Below are the code and all the weights of a small trained network. Each question names an input and a target symbol and asks about switching units off, where a switched-off unit gives its printed mean instead of its output.

import numpy as np


def w(rows, s, z=0):
    codes = np.array(rows[::2]) - 128.0
    scale = np.full(codes.shape[1], s)
    scale[-1] = z or s
    return codes * scale


def f(y):
    return y / 2 * (1 + np.tanh(0.7978845608 * (y + 0.044715 * y**3)))


def softmax(a):
    e = np.exp(a - a.max(-1, keepdims=True))
    return e / e.sum(-1, keepdims=True)


def log_softmax(a):
    a = a - a.max(-1, keepdims=True)
    return a - np.log(np.exp(a).sum(-1, keepdims=True))


def net(x, mask):
    ids = ['αβγδεζηθλμξπστφω'.index(c) for c in x.split()]
    T = len(ids)
    res = E[ids] + P[:T]
    r = res
    for j in range(3):
        rows = slice(2 * j, 2 * j + 2)
        q, k, v = (r @ M[0][rows].T for M in (Q, K, V))
        z = softmax(np.where(np.tri(T) > 0, q @ k.T / 2**0.5, -1e9)) @ v
        o = O[0][rows]
        res = res + np.where(mask[j], z, o[:, -1]) @ o[:, :-1]
    y = f(res @ A[0][:, :-1].T + A[0][:, -1])
    res = res + np.where(mask[3:19], y, B[0][:, -1]) @ B[0][:, :-1]
    return log_softmax(res[-1] @ U[:, :-1].T + U[:, -1])


Q, K, V, O, A, B = {}, {}, {}, {}, {}, {}
E = w([
[221,183,196,195],'α',
[39,190,190,186],'β',
[138,186,142,166],'γ',
[147,255,152,72],'δ',
[222,92,239,91],'ε',
[232,188,89,78],'ζ',
[61,167,119,73],'η',
[78,51,231,149],'θ',
[181,43,110,143],'λ',
[81,213,68,180],'μ',
[82,162,250,62],'ξ',
[170,113,42,210],'π',
[69,80,130,196],'σ',
[217,116,105,174],'τ',
[175,104,181,67],'φ',
[163,51,173,188],'ω',
],0.0082)
P = w([
[93,98,107,91],'0',
[87,105,107,91],'1',
[210,164,222,253],'2',
[76,105,95,71],'3',
[110,95,105,106],'4',
[172,187,195,223],'5',
[74,105,95,64],'6',
[123,87,111,116],'7',
[161,217,181,186],'8',
[77,104,94,66],'9',
],0.006)
Q[0] = w([
[194,128,157,253],'head 0',
[70,82,78,36],'head 0',
[119,206,233,221],'head 1',
[237,97,54,43],'head 1',
[38,135,75,65],'head 2',
[228,114,212,190],'head 2',
],0.0062)
K[0] = w([
[254,31,171,253],'head 0',
[38,189,142,81],'head 0',
[15,226,210,77],'head 1',
[243,115,78,87],'head 1',
[60,193,57,20],'head 2',
[217,39,236,250],'head 2',
],0.0062)
V[0] = w([
[115,148,91,164],'head 0',
[42,161,126,3],'head 0',
[34,91,180,182],'head 1',
[166,33,86,133],'head 1',
[165,96,207,128],'head 2',
[47,160,66,35],'head 2',
],0.0059)
O[0] = w([
[127,148,66,162,137],'head 0',
[98,113,116,2,181],'head 0',
[38,93,160,182,247],'head 1',
[152,22,54,54,57],'head 1',
[175,94,227,143,114],'head 2',
[38,139,87,6,174],'head 2',
],0.0051,0.0013)
A[0] = w([
[157,68,61,43,204],'neuron 0',
[77,20,42,127,199],'neuron 1',
[136,173,34,145,236],'neuron 2',
[115,167,165,193,252],'neuron 3',
[96,168,1,96,204],'neuron 4',
[107,151,213,138,253],'neuron 5',
[89,225,103,35,193],'neuron 6',
[42,88,72,131,184],'neuron 7',
[96,31,115,65,178],'neuron 8',
[50,61,32,156,209],'neuron 9',
[143,218,88,117,235],'neuron 10',
[74,165,201,43,222],'neuron 11',
[20,102,162,73,165],'neuron 12',
[143,49,198,39,240],'neuron 13',
[178,87,24,69,228],'neuron 14',
[162,161,167,174,240],'neuron 15',
],0.0082,0.0047)
B[0] = w([
[253,67,50,15,201],'neuron 0',
[106,80,11,143,213],'neuron 1',
[142,240,121,173,194],'neuron 2',
[102,171,133,186,246],'neuron 3',
[118,231,62,67,227],'neuron 4',
[113,115,199,199,242],'neuron 5',
[112,184,210,47,249],'neuron 6',
[17,111,43,112,215],'neuron 7',
[135,4,62,67,201],'neuron 8',
[46,140,10,165,225],'neuron 9',
[169,214,192,142,202],'neuron 10',
[104,105,236,110,254],'neuron 11',
[30,60,178,96,237],'neuron 12',
[226,10,203,155,211],'neuron 13',
[254,186,41,80,196],'neuron 14',
[116,165,141,193,222],'neuron 15',
],0.0065,0.0055)
U = w([
[183,190,192,223,228],'α',
[27,158,179,183,220],'β',
[113,190,154,139,210],'γ',
[152,218,200,69,86],'δ',
[214,52,184,126,93],'ε',
[233,195,110,74,93],'ζ',
[78,117,106,21,132],'η',
[88,21,149,154,21],'θ',
[205,49,38,115,120],'λ',
[77,252,57,117,28],'μ',
[106,60,214,95,4],'ξ',
[159,188,3,149,75],'π',
[24,57,34,173,85],'σ',
[192,145,84,138,178],'τ',
[204,51,154,80,142],'φ',
[146,56,110,169,163],'ω',
],0.0056,0.0036)

Each question gives the input, a string of symbols that net reads in full, and the target symbol t.
The units are the heads (2 rows each of Q, K, V and O) and the neurons (one row each of A and B). Each row of codes is followed by its name. A weight is (code - 128) times the scale printed after its matrix; where a second scale follows, it is the last column's (O, A, B and U).
mask holds one flag per unit, heads first, then neurons. A switched-off unit (its flag False) gives its mean, the last column of its rows in O or B, instead of its output. The means were averaged over made-up inputs and are rounded, as every weight is.
A unit's drop is (log p(t) with every unit on - log p(t) with that unit switched off) / (log p(t) with every unit on - log p(t) with every unit switched off).
unit that matters most: the unit with the biggest drop
top k neurons: the k neurons with the biggest drops, biggest first
heads that matter: for each layer, one digit per head in row order, 1 if its drop is at least 0.15 and else 0, layers parted by /
drop of u: that unit's drop, to one decimal
input λ η λ ξ π ω φ, target φ: top 2 neurons -> neuron 13; neuron 0
input μ ε ε σ η ε θ η π, target α: heads that matter -> 001
input θ μ ω, target α: unit that matters most -> head 2
input β λ η, target α: heads that matter -> 000
input τ σ μ β σ ζ β, target β: top 2 neurons -> neuron 0; neuron 14
input λ η β β, target β: heads that matter -> 010
input η β η σ β η τ η λ ξ, target ξ: heads that matter -> 000
input π η η σ π α, target α: heads that matter -> 000
input μ η π δ μ β φ τ φ λ, target λ: heads that matter -> 000
input σ τ λ, target α: heads that matter -> 101
input λ η π ζ, target ζ: top 2 neurons -> neuron 14; neuron 0
input ε β η, target α: drop of neuron 8 -> 0.1
input ζ η β φ μ δ π ζ μ σ, target σ: drop of neuron 14 -> 0.0
input λ η μ, target α: drop of neuron 13 -> -0.1
input β β μ λ α η ε β σ, target α: drop of neuron 12 -> 0.2
input σ η η σ λ π μ, target μ: top neuron -> neuron 4
